(in the rows, 128 means zero)
Each row is followed by its group and then its class within the group.
[118 173 123 101 183 162 109 177 108 113  89  94 150  97 129 149  82 110
 120 168 131] -> B:Q
[124 114 134 125 116  13 110 111 105 119 114 102 115 116 114 151  79 145
 124 154 158] -> F:H
[153 113 115 154 102  36 170 152 130 130 185 144  98 113 122 160 141 171
 116 124 135] -> S:D
[ 77 104 117 116 130  37  91 114  82 140 134  98 125 130 102 130  62 100
 126 149 132] -> F:V
[108 122 120 154 101 115 166  76 125 131 138 118 114 111 117 132 152 152
 131 128 136] -> S:C
[140 117 147 120 110  68 115  67  91 123 128  98 123  91 138 142 110 184
 122 139 114] -> S:M
[102  99 135 119 107 119 102 106 107 135 108 104 134  63 117 148  87 130
 130 149 161] -> F:H
[128 175 121 138 116 130 159 117 106 127 120 115 123 115 127 127 147 163
 120 119 143] -> S:C
[162 115  89 122  84 109 164 137 185 123 139 147 103 172 172 139  89 124
 134 140 152] -> Y:J
[ 98 132 107 130 162 172 156 162 128 133 118 110 134 114  95 126  85  96
 140 172 128] -> B:Q
[131 141 110 106 179 112 100 155 122 125  81  88 132 115 126 142  27  86
 122 158 151] -> B:Q
[ 91 161 107 132 131  95  91 133 114 133  97 104 135 136 127 152  88 101
 127 163 126] -> F:V
[ 93 160 114 121 125  88 148 106 134 125 120 119 139 137 141 154  94  77
 121 155 136] -> B:Q
[ 90 121  95 128  99   4 130  88  99 131 130 122 127  77 119 151  17 107
 123 143 150] -> F:V
[ 94 152  99 121 126 128  97 100 132 131 106  97 160  80 128 150  84 109
 126 171 127] -> B:Q
[121  91  97 108 152 181 139 144 138 104 126 100 138  52 138 147  73 109
 135 180 100] -> B:Q
[133 131 137 102 130 135 198 187 158 130 146 159 108 114 159 142  58  90
 132 149 159] -> Y:Z
[105 168 104 126 153  90 190 145 106 124 144 118 118 105 121 132  71 126
 124 171 128] -> F:A
[148 133 115 162 127 163 158 140 141 123 132 123 139 114 123 113  94 116
 114 108 136] -> Y:J
[113 163 129 112 160 176 134 154 111 146 113 108 148  78 131 116  71 105
 121 134 123] -> B:Q
[110 149 103 125 153 157 173 146 142 122 125 101 130  98 135 157  85  97
 122 186 116] -> B:Q
[119 138 117  96 132 121 148 112 108 125 127  91 117 130 113 107  97 138
 141 168 144] -> F:A
[139 139 104 147 113 149 170 103 127 127 130 139 130 135 124  78 103 114
 132 101 130] -> Y:J
[127  92 144 144 114 119 127 102  93 124 114  95 114  68  90 132  95 167
 132 126 163] -> F:H
[136 142 109 130  98 133 182 102 136 130 140 125 134 113 162 123  68 142
 129 134 160] -> Y:X

Each row is followed by its group and then its class within the group.
[ 92 135 103 134 134 124 120 118 104 154 110 124 124 151 101  94 110 135
 127  93 164] -> Z900:Z727
[117 126 104 115 136 116 113 136 112 150 122 130 136 110 148 119 100 112
 125 123 159] -> Z989:Z383
[118 120 145 130 126 128 131 132 122 146 133 120 116 150 106 111 117 144
 139 112 142] -> Z900:Z465
[123 127 120 119 134 105 125 149 138 152 137 137 123 114 123 125 117 123
 126 125 141] -> Z989:Z674
[145 126 103 114 142 101 134 143 137 147 125 164 129 112 145 119 110 112
 124 125 142] -> Z989:Z383
[138 118 131 112 132 125 130 141 122 144 125 133 132 119 137 122 108 124
 129 127 141] -> Z989:Z383
[104 123 138 137 125 107 118 131 119 165 131 112 123 148 107 115 103 127
 140 108 148] -> Z900:Z446
[ 99 123 113 145 130 128 121 112 117 129 126 127 130 140 104 111 124 118
 119 115 140] -> Z900:Z727
[114 138 108 125 138 105 132 134 130 149 146 132 132 116 130 118 111  88
 117 119 151] -> Z989:Z674
[105 123  98 115 140  75 129 124 121 195  82 120 127 113 139 108 101 110
 113 118 170] -> Z989:Z674
[113 108 139 122 134 119 128 116 124 165 124 111 121 140  94 105 104 150
 142 107 160] -> Z900:Z465
[133 125 112 105 114  96 129 133 119 175  97 133 128 116 144 108 101 120
 122 118 150] -> Z989:Z399
[104 109 102 112 142  85 120 128 128 189  83 122 123 110 127  92 104 131
 122 108 166] -> Z989:Z399
[ 97 142 108 136 132 120 102 134 124 134 145 129 130 134 113 116 115 118
 122 103 162] -> Z900:Z446
[110 142 117 118 136  95 120 136 116 160 126 127 140 110 126 108  95  71
 111 122 154] -> Z989:Z674
[139 132 131 111 131 112 130 140 127 153 121 138 127 115 134 120 109 112
 119 122 139] -> Z989:Z399
[142 148 114 127 126 119 119 140 134 126 133 148 139 112 144 129 114  90
 120 131 143] -> Z989:Z383
